The symbols move the units like this.
Q945: de>Q740, po>Q179, ku>Q334, ba>Q627, ko>Q109, ra>Q662
Q230: de>Q334, po>Q533, ku>Q940, ba>Q127, ko>Q40, ra>Q633
Q303: de>Q40, po>Q933, ku>Q952, ba>Q310, ko>Q118, ra>Q127
Q686: de>Q327, po>Q496, ku>Q274, ba>Q569, ko>Q100, ra>Q263
Q377: de>Q237, po>Q507, ku>Q723, ba>Q990, ko>Q657, ra>Q304
Q690: de>Q225, po>Q605, ku>Q272, ba>Q766, ko>Q866, ra>Q143
Q69: de>Q223, po>Q189, ku>Q872, ba>Q281, ko>Q489, ra>Q690
Q806: de>Q127, po>Q952, ku>Q773, ba>Q178, ko>Q310, ra>Q933
Q894: de>Q872, po>Q132, ku>Q903, ba>Q938, ko>Q495, ra>Q342
Q263: de>Q909, po>Q982, ku>Q24, ba>Q835, ko>Q174, ra>Q812
Q274: de>Q982, po>Q100, ku>Q569, ba>Q736, ko>Q686, ra>Q24
Q533: de>Q109, po>Q439, ku>Q40, ba>Q230, ko>Q734, ra>Q627
Q379: de>Q835, po>Q736, ku>Q863, ba>Q902, ko>Q161, ra>Q686
Q334: de>Q186, po>Q109, ku>Q627, ba>Q680, ko>Q945, ra>Q56
Q657: de>Q266, po>Q58, ku>Q377, ba>Q723, ko>Q507, ra>Q921
Q94: de>Q690, po>Q872, ku>Q342, ba>Q204, ko>Q281, ra>Q189
Q429: de>Q451, po>Q225, ku>Q143, ba>Q181, ko>Q659, ra>Q916
Q361: de>Q507, po>Q913, ku>Q857, ba>Q534, ko>Q882, ra>Q723
Q723: de>Q666, po>Q657, ku>Q990, ba>Q67, ko>Q377, ra>Q956
Q512: de>Q59, po>Q601, ku>Q658, ba>Q266, ko>Q926, ra>Q81
Q700: de>Q342, po>Q903, ku>Q740, ba>Q186, ko>Q938, ra>Q132
Q902: de>Q100, po>Q379, ku>Q738, ba>Q619, ko>Q863, ra>Q569
Q659: de>Q958, po>Q539, ku>Q429, ba>Q143, ko>Q225, ra>Q35
Q954: de>Q738, po>Q238, ku>Q848, ba>Q632, ko>Q761, ra>Q340
Q848: de>Q619, po>Q761, ku>Q632, ba>Q758, ko>Q954, ra>Q345
Q210: de>Q238, po>Q273, ku>Q123, ba>Q814, ko>Q650, ra>Q848
Q587: de>Q762, po>Q160, ku>Q853, ba>Q601, ko>Q81, ra>Q981
Q933: de>Q734, po>Q317, ku>Q118, ba>Q303, ko>Q905, ra>Q230
Q814: de>Q954, po>Q210, ku>Q780, ba>Q622, ko>Q123, ra>Q758
Q204: de>Q766, po>Q94, ku>Q95, ba>Q132, ko>Q342, ra>Q69
Q982: de>Q892, po>Q701, ku>Q174, ba>Q263, ko>Q327, ra>Q795
Q877: de>Q123, po>Q958, ku>Q35, ba>Q916, ko>Q451, ra>Q622
Q601: de>Q987, po>Q587, ku>Q926, ba>Q512, ko>Q853, ra>Q819
Q990: de>Q921, po>Q377, ku>Q67, ba>Q913, ko>Q723, ra>Q58
Q68: de>Q361, po>Q909, ku>Q812, ba>Q701, ko>Q795, ra>Q786
Q835: de>Q68, po>Q263, ku>Q496, ba>Q100, ko>Q24, ra>Q327
Q342: de>Q272, po>Q281, ku>Q204, ba>Q95, ko>Q94, ra>Q489
Q266: de>Q160, po>Q512, ku>Q237, ba>Q666, ko>Q658, ra>Q853
Q534: de>Q377, po>Q361, ku>Q786, ba>Q892, ko>Q857, ra>Q67
Q766: de>Q429, po>Q690, ku>Q189, ba>Q489, ko>Q272, ra>Q223
Q780: de>Q848, po>Q123, ku>Q622, ba>Q299, ko>Q814, ra>Q273
Q143: de>Q877, po>Q659, ku>Q181, ba>Q223, ko>Q429, ra>Q146
Q451: de>Q210, po>Q347, ku>Q877, ba>Q35, ko>Q958, ra>Q780
Q892: de>Q990, po>Q534, ku>Q193, ba>Q909, ko>Q786, ra>Q882
Q40: de>Q945, po>Q734, ku>Q230, ba>Q940, ko>Q533, ra>Q680
Q909: de>Q913, po>Q892, ku>Q795, ba>Q68, ko>Q193, ra>Q857
Q956: de>Q926, po>Q921, ku>Q58, ba>Q507, ko>Q304, ra>Q266
Q761: de>Q902, po>Q508, ku>Q954, ba>Q848, ko>Q238, ra>Q550
Q666: de>Q587, po>Q266, ku>Q921, ba>Q304, ko>Q237, ra>Q926
Q981: de>Q952, po>Q851, ku>Q59, ba>Q819, ko>Q987, ra>Q773
Q273: de>Q345, po>Q632, ku>Q650, ba>Q210, ko>Q758, ra>Q761
Q940: de>Q627, po>Q40, ku>Q127, ba>Q317, ko>Q230, ra>Q439
Q225: de>Q347, po>Q146, ku>Q659, ba>Q429, ko>Q539, ra>Q877
Q819: de>Q806, po>Q981, ku>Q160, ba>Q81, ko>Q59, ra>Q762
Q622: de>Q632, po>Q814, ku>Q299, ba>Q347, ko>Q780, ra>Q650
Q495: de>Q69, po>Q95, ku>Q894, ba>Q903, ko>Q132, ra>Q94
Q58: de>Q512, po>Q304, ku>Q507, ba>Q657, ko>Q956, ra>Q237
Q762: de>Q933, po>Q773, ku>Q851, ba>Q987, ko>Q178, ra>Q952
Q627: de>Q205, po>Q945, ku>Q680, ba>Q633, ko>Q334, ra>Q370
Q812: de>Q857, po>Q795, ku>Q701, ba>Q327, ko>Q68, ra>Q892
Q223: de>Q916, po>Q143, ku>Q605, ba>Q866, ko>Q181, ra>Q225
Q161: de>Q24, po>Q569, ku>Q379, ba>Q863, ko>Q736, ra>Q100
Q658: de>Q819, po>Q926, ku>Q266, ba>Q237, ko>Q512, ra>Q587
Q680: de>Q662, po>Q334, ku>Q633, ba>Q439, ko>Q627, ra>Q179
Q795: de>Q882, po>Q193, ku>Q68, ba>Q812, ko>Q909, ra>Q534
Q701: de>Q534, po>Q68, ku>Q327, ba>Q982, ko>Q812, ra>Q193
Q550: de>Q569, po>Q738, ku>Q340, ba>Q345, ko>Q619, ra>Q379
Q178: de>Q905, po>Q806, ku>Q762, ba>Q851, ko>Q773, ra>Q303
Q851: de>Q118, po>Q178, ku>Q987, ba>Q981, ko>Q762, ra>Q310
Q913: de>Q956, po>Q990, ku>Q882, ba>Q361, ko>Q67, ra>Q657
Q439: de>Q370, po>Q680, ku>Q734, ba>Q533, ko>Q633, ra>Q945
Q299: de>Q758, po>Q780, ku>Q347, ba>Q958, ko>Q622, ra>Q210
Q632: de>Q550, po>Q954, ku>Q758, ba>Q273, ko>Q848, ra>Q508
Q118: de>Q533, po>Q905, ku>Q303, ba>Q952, ko>Q933, ra>Q940
Q81: de>Q178, po>Q819, ku>Q587, ba>Q853, ko>Q160, ra>Q987
Q853: de>Q851, po>Q81, ku>Q601, ba>Q926, ko>Q587, ra>Q59
Q740: de>Q204, po>Q938, ku>Q186, ba>Q205, ko>Q700, ra>Q495
Q773: de>Q317, po>Q310, ku>Q178, ba>Q762, ko>Q806, ra>Q118
Q496: de>Q812, po>Q24, ku>Q100, ba>Q686, ko>Q835, ra>Q982
Q489: de>Q181, po>Q766, ku>Q69, ba>Q872, ko>Q189, ra>Q866
Q903: de>Q281, po>Q495, ku>Q938, ba>Q700, ko>Q894, ra>Q204
Q916: de>Q780, po>Q877, ku>Q146, ba>Q539, ko>Q35, ra>Q347
Q905: de>Q439, po>Q127, ku>Q933, ba>Q118, ko>Q317, ra>Q40
Q59: de>Q310, po>Q987, ku>Q819, ba>Q160, ko>Q981, ra>Q178
Q539: de>Q299, po>Q916, ku>Q225, ba>Q659, ko>Q146, ra>Q451
Q926: de>Q981, po>Q853, ku>Q512, ba>Q658, ko>Q601, ra>Q160
Q67: de>Q304, po>Q723, ku>Q913, ba>Q882, ko>Q990, ra>Q507
Q272: de>Q659, po>Q866, ku>Q766, ba>Q189, ko>Q690, ra>Q181
Q186: de>Q95, po>Q700, ku>Q205, ba>Q662, ko>Q740, ra>Q894
Q866: de>Q539, po>Q223, ku>Q690, ba>Q272, ko>Q605, ra>Q429
Q327: de>Q786, po>Q812, ku>Q982, ba>Q174, ko>Q701, ra>Q909
Q738: de>Q686, po>Q863, ku>Q619, ba>Q550, ko>Q902, ra>Q736
Q650: de>Q508, po>Q758, ku>Q210, ba>Q123, ko>Q273, ra>Q954
Q958: de>Q650, po>Q299, ku>Q451, ba>Q877, ko>Q347, ra>Q814
Q736: de>Q263, po>Q274, ku>Q161, ba>Q379, ko>Q569, ra>Q496
Q857: de>Q657, po>Q882, ku>Q534, ba>Q786, ko>Q361, ra>Q990
Q24: de>Q795, po>Q174, ku>Q835, ba>Q496, ko>Q263, ra>Q701
Q633: de>Q56, po>Q627, ku>Q439, ba>Q734, ko>Q680, ra>Q109
Q921: de>Q853, po>Q237, ku>Q304, ba>Q956, ko>Q666, ra>Q512
Q863: de>Q496, po>Q161, ku>Q902, ba>Q738, ko>Q379, ra>Q274
Q174: de>Q193, po>Q327, ku>Q263, ba>Q24, ko>Q982, ra>Q68
Q370: de>Q903, po>Q662, ku>Q179, ba>Q109, ko>Q56, ra>Q740
Q123: de>Q761, po>Q650, ku>Q814, ba>Q780, ko>Q210, ra>Q632
Q507: de>Q658, po>Q956, ku>Q657, ba>Q377, ko>Q58, ra>Q666
Q786: de>Q723, po>Q857, ku>Q892, ba>Q193, ko>Q534, ra>Q913
Q95: de>Q189, po>Q342, ku>Q132, ba>Q495, ko>Q204, ra>Q872
Q317: de>Q633, po>Q940, ku>Q905, ba>Q933, ko>Q127, ra>Q533
Q100: de>Q701, po>Q835, ku>Q686, ba>Q274, ko>Q496, ra>Q174
Q56: de>Q894, po>Q205, ku>Q370, ba>Q179, ko>Q662, ra>Q700
Q193: de>Q67, po>Q786, ku>Q909, ba>Q795, ko>Q892, ra>Q361
Q310: de>Q940, po>Q303, ku>Q806, ba>Q773, ko>Q952, ra>Q905
Q340: de>Q736, po>Q619, ku>Q345, ba>Q508, ko>Q550, ra>Q863
Q347: de>Q273, po>Q622, ku>Q958, ba>Q451, ko>Q299, ra>Q123
Q345: de>Q161, po>Q550, ku>Q508, ba>Q238, ko>Q340, ra>Q902
Q987: de>Q303, po>Q762, ku>Q981, ba>Q59, ko>Q851, ra>Q806
Q281: de>Q866, po>Q69, ku>Q94, ba>Q342, ko>Q872, ra>Q766
Q662: de>Q495, po>Q186, ku>Q56, ba>Q370, ko>Q205, ra>Q938
Q758: de>Q340, po>Q848, ku>Q273, ba>Q650, ko>Q632, ra>Q238
Q882: de>Q58, po>Q67, ku>Q361, ba>Q857, ko>Q913, ra>Q377
Q205: de>Q132, po>Q740, ku>Q662, ba>Q56, ko>Q186, ra>Q903
Q146: de>Q622, po>Q35, ku>Q539, ba>Q225, ko>Q916, ra>Q958
Q132: de>Q489, po>Q204, ku>Q495, ba>Q894, ko>Q95, ra>Q281
Q238: de>Q863, po>Q345, ku>Q761, ba>Q954, ko>Q508, ra>Q619
Q181: de>Q35, po>Q429, ku>Q223, ba>Q605, ko>Q143, ra>Q539
Q938: de>Q94, po>Q894, ku>Q700, ba>Q740, ko>Q903, ra>Q95
Q160: de>Q773, po>Q59, ku>Q81, ba>Q587, ko>Q819, ra>Q851
Q127: de>Q680, po>Q230, ku>Q317, ba>Q905, ko>Q940, ra>Q734
Q605: de>Q146, po>Q181, ku>Q866, ba>Q690, ko>Q223, ra>Q659
Q508: de>Q379, po>Q340, ku>Q238, ba>Q761, ko>Q345, ra>Q738
Q734: de>Q179, po>Q633, ku>Q533, ba>Q40, ko>Q439, ra>Q334
Q109: de>Q700, po>Q370, ku>Q945, ba>Q334, ko>Q179, ra>Q205
Q952: de>Q230, po>Q118, ku>Q310, ba>Q806, ko>Q303, ra>Q317
Q872: de>Q605, po>Q489, ku>Q281, ba>Q94, ko>Q69, ra>Q272
Q237: de>Q81, po>Q658, ku>Q666, ba>Q921, ko>Q266, ra>Q601
Q189: de>Q143, po>Q272, ku>Q489, ba>Q69, ko>Q766, ra>Q605
Q569: de>Q174, po>Q686, ku>Q736, ba>Q161, ko>Q274, ra>Q835
Q179: de>Q938, po>Q56, ku>Q109, ba>Q945, ko>Q370, ra>Q186
Q304: de>Q601, po>Q666, ku>Q956, ba>Q58, ko>Q921, ra>Q658
Q619: de>Q274, po>Q902, ku>Q550, ba>Q340, ko>Q738, ra>Q161
Q35: de>Q814, po>Q451, ku>Q916, ba>Q146, ko>Q877, ra>Q299

In the rows, 139 stands for zero.

The rows follow the links: the fewer symbols apart two units are, the more alike their rows tend to be.

Each row is also shifted at random along 9 hidden directions that mean nothing.

Some units, each with a row of numbers:
Q345 -> 199	115	136	105	132	135	141	135	132	125	151	143	156	159	145	135	134	183	167	113	163	151	134	133	138	134	127	141	128	131	142	147	165	136	111	171	160	158	169	123	153	129	132	132	181	139	111	140	141	150	138	142	156	136	157
Q189 -> 159	127	140	147	129	142	142	113	126	127	147	132	123	129	126	138	130	145	155	128	167	141	134	162	165	156	149	150	139	137	140	142	163	151	124	155	157	135	133	113	128	174	149	136	159	130	144	146	129	145	111	159	141	142	132
Q539 -> 192	132	163	164	136	136	135	149	148	145	140	144	118	148	135	157	143	128	98	128	111	113	149	140	115	145	131	144	136	157	148	133	128	168	142	112	165	133	143	168	131	162	146	144	120	135	164	165	126	139	158	131	115	137	128
Q945 -> 111	128	148	144	139	136	130	97	119	107	119	152	95	109	102	147	133	170	142	141	135	138	134	138	149	128	148	124	148	150	121	111	156	119	154	134	132	99	121	126	136	157	168	128	150	163	130	143	132	133	109	163	151	145	133
Q143 -> 241	149	163	137	156	140	137	162	132	152	131	125	113	147	139	136	151	135	114	153	108	115	148	137	110	111	135	94	138	146	156	112	114	152	149	100	110	119	146	147	133	147	143	156	122	145	141	153	129	131	171	137	113	130	165
Q903 -> 156	141	179	121	118	145	143	163	107	150	123	128	167	175	152	134	136	134	143	131	140	159	154	134	120	92	125	142	120	147	154	130	135	147	150	164	100	132	148	112	121	171	124	136	165	163	157	144	131	146	129	129	142	137	184
Q619 -> 145	123	144	121	145	120	131	154	152	128	139	160	137	155	153	153	137	174	146	137	131	122	147	132	97	102	122	140	123	141	147	120	134	134	160	127	130	135	161	160	135	142	147	148	147	149	123	148	141	135	178	132	128	135	134
Q622 -> 72	158	168	143	180	145	161	148	136	138	136	122	95	133	130	143	130	148	121	153	103	110	108	155	104	104	161	104	146	175	145	109	92	146	106	110	131	109	108	138	135	137	141	124	117	140	158	110	137	150	178	146	135	110	148
Q766 -> 231	140	145	118	113	142	141	136	103	135	134	120	150	153	148	107	139	134	146	115	163	161	147	147	145	131	137	124	131	127	154	146	154	152	128	161	113	129	147	105	130	140	138	133	186	157	124	147	127	138	109	140	137	137	181
Q954 -> 114	149	131	142	172	147	167	119	132	124	150	102	130	123	127	126	152	128	152	147	162	150	108	162	190	158	156	108	156	119	131	144	156	138	102	155	157	121	140	95	144	136	128	140	123	123	148	108	143	174	110	158	161	130	135
Q806 -> 178	139	130	138	161	143	123	153	171	154	153	147	122	110	113	171	127	170	156	167	111	121	131	139	149	148	142	142	150	148	135	130	125	116	138	120	164	189	124	157	163	134	144	146	118	97	118	147	136	124	173	150	150	134	116
Q835 -> 163	133	143	150	141	140	167	125	123	146	144	127	148	143	129	110	148	121	136	121	154	145	131	148	208	177	148	143	155	124	125	151	161	154	113	155	159	136	135	118	139	165	134	122	139	143	156	121	139	162	108	136	148	133	144
Q863 -> 188	134	153	123	156	126	149	138	132	136	136	149	126	144	138	138	141	171	137	123	123	126	131	140	138	120	133	115	143	140	143	111	132	141	143	137	134	120	143	139	135	150	145	124	148	159	129	140	132	143	161	128	135	130	148
Q230 -> 167	147	126	139	104	145	126	134	138	133	128	163	157	137	139	141	138	143	131	126	138	146	137	119	97	155	129	158	129	156	148	164	125	144	133	131	161	146	139	158	154	107	135	130	168	141	125	166	137	111	143	134	122	147	129
Q533 -> 147	158	100	146	158	167	144	119	144	143	152	135	145	115	113	145	151	132	167	160	161	142	140	151	206	193	155	139	161	117	143	155	157	134	134	157	166	158	134	123	144	147	133	152	116	107	132	153	130	140	122	159	136	149	120
Q795 -> 213	136	89	106	123	141	137	160	152	159	139	167	160	155	169	117	111	133	155	187	161	102	131	97	61	139	118	123	132	139	151	156	130	141	134	109	123	116	161	187	150	59	112	147	156	177	117	138	160	110	130	181	127	138	158
Q587 -> 113	125	146	115	136	137	109	143	134	135	128	160	129	150	140	152	119	191	163	142	119	130	149	107	91	85	134	139	121	149	134	115	132	115	152	144	105	156	139	158	133	135	144	141	150	151	100	137	148	117	184	134	144	143	163
Q489 -> 162	97	132	133	113	112	108	109	125	107	126	170	111	126	123	152	102	181	169	139	161	131	144	146	138	133	131	156	132	131	135	125	180	137	177	126	139	101	132	140	114	173	167	142	172	156	105	166	123	125	96	182	132	151	117
Q853 -> 97	157	132	165	128	158	140	146	152	156	139	140	145	146	154	138	146	107	120	145	131	122	147	117	99	139	141	160	128	152	139	154	116	149	128	140	140	158	138	169	132	129	126	145	117	138	163	137	153	130	172	120	128	144	136
Q909 -> 188	149	147	130	161	161	170	141	127	167	150	120	141	149	144	118	135	139	162	155	151	118	114	129	143	128	144	116	143	137	141	124	132	148	99	164	135	141	147	119	131	158	106	131	140	151	160	108	156	150	153	146	154	129	173
Q81 -> 121	155	139	130	149	156	125	130	137	142	140	127	129	125	130	139	142	151	138	127	115	154	133	124	140	135	149	116	147	138	134	132	130	126	126	152	135	163	132	140	148	110	134	129	135	135	116	128	145	131	162	120	156	137	158
Q740 -> 117	125	175	133	119	141	136	136	118	130	129	139	142	152	131	147	134	151	134	124	136	158	144	135	125	114	132	150	129	161	136	131	145	134	138	155	134	134	140	119	142	160	142	128	165	152	154	142	136	144	118	137	158	143	157
Q658 -> 174	137	149	157	139	162	162	127	120	162	142	133	156	159	137	128	142	134	155	131	157	127	135	122	162	150	150	160	137	145	132	149	139	152	96	179	153	164	137	120	133	182	118	134	135	131	163	125	145	151	151	133	141	148	157
Q508 -> 162	101	137	143	107	119	133	114	143	110	144	160	142	142	138	146	128	164	145	105	166	144	132	135	133	157	121	173	125	134	128	157	181	147	127	153	191	138	160	143	140	145	144	132	174	144	131	154	140	148	112	149	150	147	112
Q123 -> 189	143	166	167	111	127	147	137	122	136	127	117	133	137	134	113	144	100	102	97	128	152	133	157	170	159	135	144	142	125	136	153	151	178	130	133	161	118	128	133	111	164	139	118	146	154	157	147	122	157	114	122	135	121	137
Q657 -> 176	144	76	123	159	126	126	158	174	158	146	163	150	123	156	141	131	128	149	194	144	115	145	129	131	163	137	119	154	123	143	147	121	116	173	95	114	138	136	178	163	70	141	161	112	128	103	139	145	111	139	161	116	149	119
Q310 -> 165	121	115	133	154	141	140	157	161	154	147	165	141	135	129	170	109	171	188	203	157	95	141	131	127	124	137	163	134	151	138	134	135	112	143	138	137	164	129	148	148	152	140	158	125	121	131	142	140	132	151	187	145	144	122
Q273 -> 171	111	145	123	133	108	121	154	129	124	125	145	131	149	137	135	118	166	167	152	142	127	149	142	143	100	125	140	125	114	135	122	166	138	173	122	110	117	144	141	105	173	153	154	145	156	106	146	129	142	137	163	135	129	143
Q866 -> 136	143	127	145	145	152	153	127	134	134	153	113	139	140	141	129	151	116	142	142	172	149	145	162	163	158	154	133	141	132	144	154	154	143	118	156	138	139	146	108	144	142	142	153	138	122	153	134	136	155	112	150	140	144	143
Q40 -> 168	157	148	121	149	156	119	132	129	136	141	132	140	123	111	146	156	175	151	110	110	173	134	141	174	149	146	125	148	132	145	133	133	130	130	152	155	184	136	122	154	144	139	133	150	104	101	153	129	125	172	110	141	138	148
Q851 -> 159	175	127	148	146	149	132	154	159	156	142	116	135	110	135	136	154	106	116	147	110	150	139	139	155	154	144	115	154	127	139	144	121	130	147	130	135	164	126	149	149	98	134	138	111	128	136	140	138	132	148	118	149	131	138
Q780 -> 152	136	150	134	145	135	160	133	113	134	130	126	126	144	135	123	123	138	141	136	145	133	123	151	154	131	148	121	146	139	142	134	144	153	120	146	133	99	121	117	122	147	136	117	146	164	141	125	127	159	111	159	144	122	159
Q205 -> 191	137	133	127	151	144	132	145	134	145	131	144	120	126	116	147	131	146	146	183	131	122	146	134	144	133	137	110	153	139	142	120	145	125	165	115	119	114	135	141	144	137	145	150	126	153	132	152	131	130	114	176	142	141	151
Q786 -> 123	159	119	140	146	131	141	148	145	150	133	125	155	139	168	122	149	93	140	164	152	140	146	135	147	128	128	117	141	99	140	130	146	138	186	139	93	104	152	142	107	130	120	154	113	170	152	128	148	142	120	134	135	144	141
Q921 -> 66	115	121	164	137	112	115	107	147	117	123	170	130	118	132	159	132	145	136	146	140	139	135	129	150	162	139	160	146	134	108	143	151	123	173	113	150	115	124	158	142	139	156	147	117	130	126	137	144	129	118	148	129	166	90
Q569 -> 165	142	160	147	167	132	160	142	138	149	141	135	121	137	129	133	151	145	125	129	115	120	134	153	174	139	146	124	153	137	136	114	127	147	139	130	141	131	131	138	131	177	148	127	122	141	152	132	132	151	167	121	131	124	137
Q956 -> 92	125	144	160	132	117	119	118	148	126	135	153	138	124	135	151	145	145	121	108	123	160	134	136	158	162	139	162	143	140	115	146	139	130	150	127	161	156	127	147	154	142	154	133	134	113	130	135	143	130	143	109	136	154	103
Q507 -> 200	135	157	145	152	115	114	136	142	147	135	137	127	116	124	143	151	155	128	112	97	157	137	144	195	151	137	127	155	118	125	117	136	133	171	119	140	163	128	140	141	167	154	137	126	113	112	144	130	126	164	98	133	143	127

From each start, follow one symbol. Which unit do you reach?
Answer with the unit's name.
start 178	129	153	137	145	120	149	127	139	129	129	167	105	129	131	141	130	172	112	122	111	109	114	132	100	131	134	120	146	169	137	115	114	146	131	107	157	100	127	165	149	123	153	108	156	169	136	140	138	128	158	138	127	126	130
de	Q24
start 171	129	149	123	124	154	157	167	122	161	136	151	165	180	156	142	112	142	170	171	170	112	150	131	94	102	129	159	118	162	162	136	131	151	133	159	113	127	145	129	120	171	119	144	160	162	166	146	135	141	129	173	132	139	169
ba	Q903
start 135	141	155	148	153	136	136	130	107	143	110	133	134	145	138	132	144	137	153	155	133	134	144	121	165	104	140	118	141	116	125	109	144	133	175	147	85	102	131	121	98	191	133	149	110	164	136	127	136	144	142	137	130	151	160
de	Q59
start 113	121	177	165	151	130	129	101	114	129	124	139	118	129	110	153	143	168	148	111	120	149	128	134	197	136	149	149	146	132	108	112	157	137	145	156	151	140	122	114	118	220	147	133	122	125	138	128	135	148	149	119	146	153	129
ku	Q237
start 133	121	158	137	123	159	158	131	127	146	150	150	145	157	131	155	110	161	160	135	163	127	123	143	115	139	142	174	129	179	150	145	137	154	94	171	175	148	133	121	142	172	125	120	174	134	171	139	139	146	126	166	151	139	143
ba	Q894
start 169	151	138	132	140	161	156	120	108	149	127	136	143	147	142	119	134	142	141	138	144	133	117	108	114	133	149	112	143	156	136	141	120	140	95	159	128	122	131	127	148	110	118	118	153	163	136	116	150	135	138	142	143	143	178
de	Q981
start 126	131	154	155	158	145	159	141	148	155	159	128	137	141	121	129	150	139	141	129	132	129	133	152	193	166	152	161	149	138	126	141	145	150	107	143	172	178	138	136	144	188	139	138	119	107	161	122	145	157	163	125	145	126	129
ra	Q701
start 149	143	132	137	145	121	123	162	151	147	134	140	141	137	138	121	150	120	122	149	110	137	147	134	153	150	132	125	148	114	133	138	136	140	169	91	125	138	145	172	137	126	142	152	113	138	122	139	143	127	154	126	121	130	133
ra	Q812
start 104	149	137	169	132	151	169	150	146	156	139	127	160	147	154	140	139	96	147	168	172	125	150	142	147	125	141	174	128	142	133	150	138	135	135	174	123	147	129	120	122	171	128	146	119	145	191	127	143	161	124	146	154	143	133
de	Q905
start 89	126	146	128	164	134	120	148	151	128	149	137	125	147	138	168	145	160	135	141	121	143	157	148	133	124	141	131	137	142	144	126	140	128	156	127	134	149	151	145	146	140	153	162	115	112	128	145	133	145	162	135	134	144	135
ko	Q539
start 88	101	148	117	145	141	122	122	146	120	158	170	103	132	115	176	94	228	185	141	143	115	119	149	95	117	152	167	125	183	144	118	135	126	106	140	172	168	126	140	152	163	159	132	177	106	115	140	143	121	171	174	147	135	123
ra	Q272
start 199	137	166	154	131	151	159	125	101	158	131	125	162	161	140	118	150	131	146	113	151	148	137	125	181	143	143	149	138	134	128	143	144	154	109	182	136	150	137	103	125	194	121	127	145	141	157	123	139	154	138	116	141	148	169
po	Q658
start 174	138	119	97	160	145	133	161	136	149	154	130	154	156	141	138	130	153	158	142	137	149	154	150	170	146	143	112	152	117	160	144	152	136	141	150	128	155	146	137	143	109	133	142	133	130	99	145	122	149	135	149	139	129	169
ba	Q877
start 138	134	123	137	164	140	132	133	150	134	149	139	123	132	129	161	140	138	128	150	131	134	143	149	158	167	146	117	159	134	145	140	149	141	149	122	159	125	141	151	149	118	144	149	107	124	132	151	127	147	123	157	132	144	126
ra	Q958
start 263	137	177	154	129	142	145	143	123	156	124	150	130	135	116	150	129	166	143	135	116	117	118	126	131	126	130	147	135	164	140	122	116	151	122	136	163	147	121	132	134	192	131	124	154	137	149	155	127	128	166	139	133	135	141
ku	Q118
start 72	150	130	159	159	154	161	165	159	156	154	128	149	163	158	151	146	94	125	165	149	115	160	156	137	144	148	154	138	143	155	151	129	156	141	140	135	137	142	151	123	151	130	160	89	126	183	139	133	163	147	146	121	136	128
ku	Q35
start 71	126	141	120	148	108	131	151	140	122	127	153	148	156	158	139	146	157	141	131	133	146	163	143	139	100	129	138	131	123	136	118	143	122	191	134	92	119	149	146	126	145	159	145	136	161	119	136	135	143	154	118	130	137	139
ku	Q161
